Each row has a name. Each question is about the rows just above it.

<185>: [134 134 137 134 134 124 134]
<112>: [177  97 202 217  54 145 136]
<151>: [135 131 136 128 125 123 123]
<60>: [148 131 120 134 135 135 137]
<202>: [124 246 137 132 130 124 134]
<93>: [135 130 120 133 135 135 137]
Count of [135] in <93>:  3
How many times does <185> hold [124]?  1
Count of [134] in <185>:  5
How many times does <93> hold [136]?  0
How many times does <151> hold [123]?  2
The rest of the row after [ 54 145]:  [136]

<112>: [ 88 244 161  57  77 112 109 191]
<81>: [ 88 109 107  41 151  93  93 102]
<60>: [121 103  98 211 148 183 178 214]
<69>: [181 127 162  40 124 166 118 125]
<204>: [133 118 118 118 118 133 133 118]
<151>: [192  97 117 107 147 122 169 111]
<10>: [117 113 143  87 191 162 151  91]
<202>: [ 89 159 159 159  89  89 159  89]
<93>: [193 228 110 136 107 239 161 163]
Go on from [118 118 133] to the end of its row.  [133 118]
How many times does <204> hold [118]?  5
How many times does <202> hold [159]?  4
Count of [88] in <202>:  0

<69>: [ 97 104 181 147 169 119 218  99 104 128 109 114  85 132 113 126]
<93>: [102 139  98 162 110  57 113  75 184 160 204 141  34 149  85 104]
<81>: [ 71 115 120 159  80  72  89  73 121 113 129 134  51 136 109 119]
<35>: [140 104 182 113 110 167 124 145 126 112 113 127  61 117 129 139]
The one value in <93> and <81>:  [113]
After [184 160 204 141  34], its row goes on with  [149  85 104]
The one value in <81> and <93>:  [113]
Count of [103] in <69>:  0
Go on from [104 181] to the end of its row.  [147 169 119 218  99 104 128 109 114  85 132 113 126]

<60>: [180 111 183 134 143 111 152  44 199  86 133 181 145 122  98 142 119  92
 101 145  85  91 130 111 158 142  77 143 139  90]
<112>: [ 98 111 183 134 143 111 152  44 199  86 133 181  97 101 138 142 107  92
 101 145  85  91 130 111 158 142  77 143 139  90]
<93>: [ 98 111 183 134 143 111 152  44 199  86 133 181 145 122 138 142 119  92
 101 145  85  91 130 111 158 142  77 181 139  90]
<35>: [ 49 128 167 180 182 195 171 144 152 113 147 156 108 164  90 137 153  79
 128 105 124  91 130 112 138 122  85 161 174 109]
<202>: [ 98 111 183 134 143 111 152  44 199 119 133 181 145 101 138 142 119  98
 101 145  85  98 130 111 158 142  77 143 139  98]
Where do [ 98 111 183 134 143 111 152  44 199  86 133 181 145 122 138 142 119  92
 101 145  85  91 130 111 158 142  77 181 139  90] appear?  <93>
Count of [99] in <202>:  0
Go on from [113 147 156 108 164] to the end of its row.  [ 90 137 153  79 128 105 124  91 130 112 138 122  85 161 174 109]

<134>: [ 77 110 175  90  93 105  94 150 167 104  83 115 181 127  91 168 164 115
 148 118]
<185>: [130  98 110 118 107 165  83  68 129 137 118 145  92 181 118  92  74  92
 141 118]
<93>: [110 150 163 190  82 150 145  96 135 130 197 129 128 158 107 139  73 109
 158  20]
<81>: [110 160 131 149 107 177 138 179  94 113 158 126  99  75 135  58 128 128
 126  81]
<10>: [ 89  22 117 173  36 152 170  51 101 103 169 151  30 138 140  93  45 177
 195  66]
<112>: [112  86 120 159 197  87 214 128  76 133 198 140 114 184 143  99 128 177
 166 102]
Times [92] occurs in <185>:  3
The rest of the row after [ 30 138 140  93  45]:  [177 195  66]
Times [164] occurs in <93>:  0

<112>: [ 32  35 131   7  56]
<185>: [ 31  35 225  35 130]
<60>: [ 63  34 127 131 131]
<35>: [ 93  78 179 148 125]
<10>: [ 97 128  32  76  35]
<81>: [224  32 224 224 224]
<151>: [144  64 183 118 153]
The rest of the row after [ 31  35 225  35]:  [130]
Times [225] occurs in <81>:  0
Count of [130] in <60>:  0
How many times does <81> hold [224]?  4
Which value is in both <60> and <112>?  [131]
Times [31] occurs in <185>:  1
Shared by <185> and <10>:  [35]

<60>: [ 90 110 156 195 161]
<10>: [128  78 119 222 227]
<93>: [102 104 165 203 170]
<69>: [127  79 122 229 215]
<112>: [118  93 159 221 186]
<202>: [103 105 166 204 169]
<81>: [ 50 159 123 172 128]
<134>: [ 57 166 127 160 117]
<204>: [ 56 172 124 172 128]
<151>: [204 105 163 204 169]
<35>: [ 78 120 149 191 156]
<185>: [ 61 141 133 186 148]
The rest of the row after [ 93 159 221]:  [186]
Go on from [141 133] to the end of its row.  [186 148]
Times [172] occurs in <204>:  2
Count of [204] in <151>:  2
Count of [195] in <60>:  1

<202>: [223 246 224 220]
<60>: [ 83 246 222  39]
<185>: [ 15 246 219 134]
Times [221] occurs in <202>:  0
After [ 83 246 222], its row goes on with  [39]
Shared by <60> and <202>:  [246]
How many times does <60> hold [39]?  1

<204>: [132  92  95 139 129 124 100 133  74 154  95 165  86]
<35>: [101 126 164 171 163  61 139 122  65 150 111 136 106]
<81>: [189 170 128 173  71  99 147 105 138 133 119 111 131]
<134>: [112 171 133 171 104  62 168 171 101  69 176  99 153]
<185>: [118 107 103 156 131  90 127 127  69 153 104 152  96]
<93>: [159 170 143 173  71 100 147 105 116 111 122 109 123]
<151>: [158 125 155 142 117  83 188 103  50  57 141 144 120]
<202>: [159 131  97 119 129 136 116  91  47 144 109  95 102]
<112>: [152  85 152 121 154  81 129 123  44 115 106 166  85]
<69>: [185  97 103  92 117 220  61 142  81 143  63 131  62]
<10>: [110 117 108 110 132  74 134 110  66 152 108 110 101]
The one value in <81> and <35>:  [111]
Go on from [173  71 100 147 105] to the end of its row.  [116 111 122 109 123]
How many times does <134> hold [99]?  1
Count of [110] in <10>:  4

<93>: [150 227 210 166 176 168 183  26  66 131]
<60>: [204 162  62  75  39 170  62 176 148 168]
<10>: [148 144 171 163 169 122 171 157 177 220]
<204>: [168  84  82 161 111 136  90 209 211  72]
<202>: [148 144 171 163 169 161 171 157 177  87]
<185>: [ 43 160 178 158 184 146 184  92  56 240]
<69>: [187 160 115  90  90 162  98 105 130  90]
<81>: [ 43 160 178 158 184 146 184  92 130  90]
<151>: [ 95  86 135 181 143 133 164 112 112 140]
<112>: [144  85 221  93 132  95 152 214 186 158]
<35>: [220 118 144 158 158 153 159 130  83 238]
<134>: [117 108 120  61 147  61 138 200 139 216]
Which row holds [150 227 210 166 176 168 183  26  66 131]?  <93>
Count of [90] in <69>:  3
The one value in <204> and <202>:  [161]
The rest of the row after [ 85 221]:  [ 93 132  95 152 214 186 158]
The rest of the row after [132  95]:  [152 214 186 158]

<35>: [104 184  57  56 159 215 110 140]
<134>: [ 91 128 134 133 108  60 152  93]
<93>: [216  99  99 112 216  99 216  99]
<69>: [ 66 199 196 200 100 123 158 171]
<202>: [129 123 114  97 189  74  59 185]
<10>: [168 127 168 127 196 188 200 127]
After [184  57  56 159], its row goes on with  [215 110 140]
Shared by <202> and <69>:  [123]
How many times does <10> hold [168]?  2
Times [216] occurs in <93>:  3
Count of [127] in <10>:  3
Whose row is [104 184  57  56 159 215 110 140]?  <35>

<10>: [ 76  75 135 142 143  40  40 120]
<204>: [ 86  41 135 130 143  86 130  41]
<185>: [101  97 143  75 174 108 157 118]
Times [143] occurs in <10>:  1
Times [142] occurs in <10>:  1
The one value in <204> and <185>:  [143]
Times [41] occurs in <204>:  2
The row with [ 76  75 135 142 143  40  40 120] is  <10>

<204>: [ 51 100  39 176]
<202>: [208 160  71  30]
<151>: [ 52 144 223 159]
<69>: [145 145 145  30]
<93>: [ 64  47 184 229]
<185>: [165   7 236  79]
<134>: [106  43 179 119]
<35>: [100  52 169 106]
<10>: [ 35  70 123 225]
<81>: [145 147 133  38]
<60>: [168  81 183  51]
<112>: [130 158 159  26]
How many times does <151> hold [52]?  1
The row with [145 145 145  30] is  <69>
Count of [145] in <69>:  3
Whose row is [ 35  70 123 225]?  <10>
The one value in <69> and <202>:  [30]
The one value in <151> and <112>:  [159]
Which value is in both <60> and <204>?  [51]

